Below are the code and all the weights of a small trained network. Each question names an input and a class and asks about switching units off, where a switched-off unit gives its printed mean instead of its output.

import numpy as np


def w(rows, s, z=0):
    codes = np.array(rows[::2]) - 128.0
    scale = np.full(codes.shape[1], s)
    scale[-1] = z or s
    return codes * scale


def f(y):
    return y / 2 * (1 + np.tanh(0.7978845608 * (y + 0.044715 * y**3)))


def log_softmax(a):
    a = a - a.max(-1, keepdims=True)
    return a - np.log(np.exp(a).sum(-1, keepdims=True))


def net(x, mask):
    res = np.array(x, float).reshape(1, 6) / 4 @ E
    y = f(res @ A[0][:, :-1].T + A[0][:, -1])
    res = res + np.where(mask, y, B[0][:, -1]) @ B[0][:, :-1]
    return log_softmax(res[-1] @ U[:, :-1].T + U[:, -1])


A, B = {}, {}
E = w([
[142,114,134,115,115,122,117],'x0',
[140,60,165,113,118,95,91],'x1',
[156,137,189,37,183,128,229],'x2',
[109,37,38,128,102,54,199],'x3',
[12,184,171,94,57,126,145],'x4',
[125,118,144,147,134,121,137],'x5',
],0.011)
A[0] = w([
[20,165,169,67,22,104,147,138],'N1',
[212,150,85,144,157,136,133,222],'N2',
[121,96,79,100,112,74,193,47],'N3',
[237,124,68,150,227,128,112,75],'N4',
[104,106,167,43,194,164,172,95],'N5',
[180,94,108,116,208,139,115,207],'N6',
[154,143,177,49,164,137,192,6],'N7',
[40,132,175,102,141,145,109,138],'N8',
[140,174,179,135,161,121,85,90],'N9',
[137,142,166,53,122,127,205,83],'N10',
[159,65,121,116,126,148,107,187],'N11',
[152,156,223,145,149,227,65,47],'N12',
[65,112,70,225,63,187,3,36],'N13',
[98,62,80,134,97,93,171,46],'N14',
[56,163,151,81,64,89,145,175],'N15',
],0.011,0.0016)
B[0] = w([
[231,77,164,189,240,146,102,254],'N1',
[146,117,133,185,161,110,67,188],'N2',
[65,38,84,73,114,196,124,194],'N3',
[223,170,145,148,168,143,122,229],'N4',
[114,196,177,113,91,62,98,205],'N5',
[159,150,157,231,129,128,108,194],'N6',
[2,214,113,112,92,74,111,210],'N7',
[194,128,125,113,175,149,88,186],'N8',
[89,84,86,86,181,170,109,174],'N9',
[82,251,156,141,90,89,101,208],'N10',
[123,108,138,140,163,148,98,161],'N11',
[89,101,21,31,157,239,219,224],'N12',
[41,180,184,103,39,61,32,246],'N13',
[131,34,69,45,142,103,175,193],'N14',
[230,76,148,200,182,166,116,214],'N15',
],0.0091,0.014)
U = w([
[220,147,202,215,203,125,117,58],'0',
[48,204,204,101,99,17,101,255],'1',
[104,107,10,11,170,160,179,62],'2',
],0.011,0.00089)

Each question gives the input, the list of numbers given to net, and the class t.
The units are the neurons (one row each of A and B). Each row of codes is followed by its name. A weight is (code - 128) times the scale printed after its matrix; where a second scale follows, it is the last column's (A, B and U).
mask holds one flag per neuron, in row order. A switched-off neuron (its flag False) gives its mean, the last column of its row in B, instead of its output. The means were averaged over made-up inputs and are rounded, as every weight is.
A unit's drop is (log p(t) with every unit on - log p(t) with that unit switched off) / (log p(t) with every unit on - log p(t) with every unit switched off).
The circuit of an input: a set's keep is (log p(t) with only the set's units on - log p(t) with every unit switched off) / (log p(t) with every unit on - log p(t) with every unit switched off). Starting from the 12 units with the biggest drops (on a tie, the unit counted first), units are removed one at a time, each time the one whose removal leaves the highest keep (on an exact tie, the one counted first), for as long as the keep stays at least 0.8.
units of the circuit, in order: the units of the circuit, biggest drop first
k most important neurons: the k neurons with the biggest drops, biggest first
drop when u is switched off: that unit's drop, to one decimal
input [-2,-7,-6,-3,-5,-8], class 1: units of the circuit, in order -> [N13]
input [6,4,7,8,8,6], class 0: 3 most important neurons -> [N1, N15, N12]
input [-4,-5,6,2,6,3], class 0: 3 most important neurons -> [N1, N15, N13]
input [-3,6,3,8,7,-7], class 2: 3 most important neurons -> [N3, N14, N6]
input [3,3,-5,-4,5,7], class 0: 2 most important neurons -> [N1, N7]
input [-1,-2,6,3,-5,0], class 1: 3 most important neurons -> [N1, N7, N15]
input [8,-1,8,3,8,2], class 0: 4 most important neurons -> [N1, N15, N13, N8]
input [8,-7,-3,5,4,3], class 2: 4 most important neurons -> [N14, N3, N6, N4]
input [8,-8,-7,-7,0,5], class 1: drop when N1 is switched off -> 0.1
input [2,8,4,-6,2,-7], class 2: drop when N12 is switched off -> 1.2
input [-7,2,6,-2,7,7], class 0: drop when N1 is switched off -> 2.2
input [-2,3,-3,7,8,7], class 0: drop when N15 is switched off -> 0.5
